Below are the code and all the weights of a small trained network. Each question names an input and a class and asks about switching units off, where a switched-off unit gives its printed mean instead of its output.

import numpy as np


def w(rows, s, z=0):
    codes = np.array(rows[::2]) - 128.0
    scale = np.full(codes.shape[1], s)
    scale[-1] = z or s
    return codes * scale


def norm(h):
    return h / np.sqrt((h * h).mean(-1, keepdims=True) + 1e-5)


def f(y):
    return np.maximum(y, 0)


def log_softmax(a):
    a = a - a.max(-1, keepdims=True)
    return a - np.log(np.exp(a).sum(-1, keepdims=True))


def net(x, mask):
    res = np.array(x, float).reshape(1, 7) / 4 @ E
    u = 0
    for l in range(2):
        y = f(norm(res) @ A[l][:, :-1].T + A[l][:, -1])
        res = res + np.where(mask[u : u + 11], y, B[l][:, -1]) @ B[l][:, :-1]
        u += 11
    return log_softmax(norm(res)[-1] @ U[:, :-1].T + U[:, -1])


A, B = {}, {}
E = w([
[133,121,121,132,128,124,125,128,130,128,133,121],'x0',
[120,131,127,133,130,131,126,129,126,133,129,129],'x1',
[119,128,128,129,132,128,126,135,126,134,131,121],'x2',
[130,130,124,124,126,129,128,132,124,130,123,121],'x3',
[64,84,100,74,224,145,142,45,69,94,122,110],'x4',
[139,232,120,108,195,23,154,116,180,116,122,110],'x5',
[72,135,124,6,129,145,21,93,190,134,144,124],'x6',
],0.02)
A[0] = w([
[81,104,140,52,67,168,4,71,194,152,139,108,69],'L0N1',
[122,52,89,126,163,156,130,82,76,93,117,135,78],'L0N2',
[156,242,107,152,130,39,114,161,209,119,114,126,92],'L0N3',
[155,91,161,144,42,151,91,188,169,148,147,147,117],'L0N4',
[117,132,142,104,79,145,77,153,144,122,131,138,12],'L0N5',
[102,122,100,115,137,128,127,160,130,161,120,102,77],'L0N6',
[108,183,118,18,108,112,8,105,196,123,141,123,34],'L0N7',
[87,90,96,126,171,186,147,84,87,111,133,126,86],'L0N8',
[120,152,131,85,81,135,54,165,217,112,147,139,13],'L0N9',
[107,186,133,104,215,43,171,83,114,89,123,104,49],'L0N10',
[110,126,139,151,87,144,93,163,145,85,118,168,67],'L0N11',
],0.011)
B[0] = w([
[201,141,71,106,184,185,92,215,91,104,130,189,249],'L0N1',
[99,122,190,101,109,105,173,151,103,187,168,112,180],'L0N2',
[115,112,224,72,99,76,195,166,93,123,191,130,221],'L0N3',
[136,157,82,161,128,161,87,122,130,140,47,104,205],'L0N4',
[211,137,108,138,166,169,118,141,133,151,125,138,142],'L0N5',
[163,117,125,143,136,140,114,140,110,117,100,133,128],'L0N6',
[37,114,178,119,64,78,143,59,176,173,146,67,239],'L0N7',
[148,94,193,84,97,86,147,153,117,143,140,116,183],'L0N8',
[211,169,139,136,138,155,128,139,174,252,139,116,174],'L0N9',
[180,133,44,196,178,173,156,91,170,141,60,147,198],'L0N10',
[141,127,114,138,123,167,118,107,140,149,124,138,144],'L0N11',
],0.012,0.014)
A[1] = w([
[153,167,153,165,161,80,222,164,102,73,166,143,114],'L1N1',
[146,145,65,251,65,173,91,178,116,90,53,110,2],'L1N2',
[159,104,29,212,181,160,147,91,44,42,116,184,141],'L1N3',
[105,152,104,52,243,145,35,44,208,93,119,59,62],'L1N4',
[189,150,63,232,32,204,46,128,169,150,85,106,64],'L1N5',
[75,99,116,46,130,159,68,172,123,148,180,197,92],'L1N6',
[143,144,126,240,84,184,70,132,128,65,109,131,45],'L1N7',
[114,71,230,221,2,130,182,139,27,122,76,64,80],'L1N8',
[79,61,155,61,142,142,102,141,15,90,190,121,82],'L1N9',
[122,136,151,106,92,110,138,77,211,102,99,33,62],'L1N10',
[129,177,151,148,132,65,176,175,136,40,170,146,93],'L1N11',
],0.0093,0.0065)
B[1] = w([
[142,123,95,151,119,192,1,181,106,71,56,141,213],'L1N1',
[58,158,54,16,151,54,164,77,186,93,191,222,192],'L1N2',
[168,145,166,38,185,137,121,104,193,245,140,10,193],'L1N3',
[49,107,68,224,96,68,196,86,70,30,171,221,209],'L1N4',
[10,127,7,194,245,83,153,121,118,168,87,194,222],'L1N5',
[222,122,173,154,196,159,123,136,95,66,93,96,207],'L1N6',
[87,161,107,73,171,110,125,91,152,149,151,138,167],'L1N7',
[34,112,126,171,43,43,217,63,137,79,125,130,253],'L1N8',
[159,163,143,158,64,184,30,125,181,60,181,85,197],'L1N9',
[99,108,103,92,93,116,87,77,123,196,138,142,160],'L1N10',
[166,105,119,117,119,202,43,190,88,74,141,173,172],'L1N11',
],0.01,0.011)
U = w([
[34,125,65,144,129,64,161,53,135,104,137,186,254],'0',
[202,156,191,163,63,90,147,245,85,59,94,151,103],'1',
[143,151,61,143,156,197,59,185,135,232,93,185,67],'2',
[144,190,229,54,79,69,106,122,201,210,195,112,113],'3',
[101,51,203,171,35,131,190,87,66,130,138,47,64],'4',
[213,131,99,167,254,132,175,91,109,115,57,65,100],'5',
[169,80,169,75,136,211,49,123,78,66,189,114,114],'6',
],0.019,0.0054)

Each question gives the input, the list of numbers given to net, and the class t.
The units are the neurons (one row each of A and B). Each row of codes is followed by its name. A weight is (code - 128) times the scale printed after its matrix; where a second scale follows, it is the last column's (A, B and U).
mask holds one flag per neuron, layer by layer. A switched-off neuron (its flag False) gives its mean, the last column of its row in B, instead of its output. The means were averaged over made-up inputs and are rounded, as every weight is.
A unit's drop is (log p(t) with every unit on - log p(t) with that unit switched off) / (log p(t) with every unit on - log p(t) with every unit switched off).
The circuit of an input: a set's keep is (log p(t) with only the set's units on - log p(t) with every unit switched off) / (log p(t) with every unit on - log p(t) with every unit switched off). Starting from the 12 units with the biggest drops (on a tie, the unit counted first), units are removed one at a time, each time the one whose removal leaves the highest keep (on an exact tie, the one counted first), for as long as the keep stays at least 0.8.
units of the circuit, in order: the units of the circuit, biggest drop first
most important unit: the unit with the biggest drop
top k neurons: the k neurons with the biggest drops, biggest first
top k neurons in layer l: the k neurons of layer l with the biggest drops, biggest first
drop when u is switched off: that unit's drop, to one decimal
input [7,-4,7,2,-5,0,-1], class 0: most important unit => L0N4
input [8,-2,-2,1,0,0,-7], class 0: top 2 neurons in layer 0 => L0N1, L0N3
input [-5,6,7,-5,0,0,8], class 2: top 3 neurons => L0N1, L0N9, L0N3
input [-5,7,2,3,2,0,7], class 6: top 2 neurons => L0N1, L1N6
input [7,1,-2,-1,-3,1,-1], class 1: top 2 neurons => L0N3, L0N7
input [-8,-2,-8,-6,4,-6,1], class 6: top 3 neurons => L0N7, L1N9, L0N3
input [-5,-7,1,5,5,8,-1], class 5: top 2 neurons => L0N10, L0N7
input [3,-6,-4,1,3,0,-4], class 4: top 2 neurons => L0N1, L0N2
input [4,1,6,-8,6,0,7], class 6: top 2 neurons in layer 1 => L1N6, L1N8
input [-6,-3,1,-7,0,-7,4], class 2: top 2 neurons => L0N3, L0N4
input [7,4,-2,0,5,-5,0], class 4: top 3 neurons in layer 0 => L0N2, L0N1, L0N8
input [4,0,1,-7,0,1,3], class 3: top 2 neurons => L0N7, L0N9
input [5,7,-5,-1,0,-8,6], class 2: top 3 neurons => L0N3, L0N4, L1N5
input [3,1,-1,7,-1,8,-6], class 1: units of the circuit, in order => L0N3
input [-1,8,-3,1,-1,6,0], class 1: drop when L0N3 is switched off => 1.1
input [-5,5,7,2,-1,8,-6], class 1: drop when L0N3 is switched off => 1.9
input [-7,1,0,0,0,-1,3], class 2: top 2 neurons => L0N1, L0N3
input [-7,0,-8,6,4,-1,6], class 6: drop when L0N1 is switched off => 0.4
input [-4,3,-2,-3,8,7,0], class 5: top 2 neurons => L0N10, L0N7
input [1,1,1,-5,8,-1,8], class 6: most important unit => L0N1
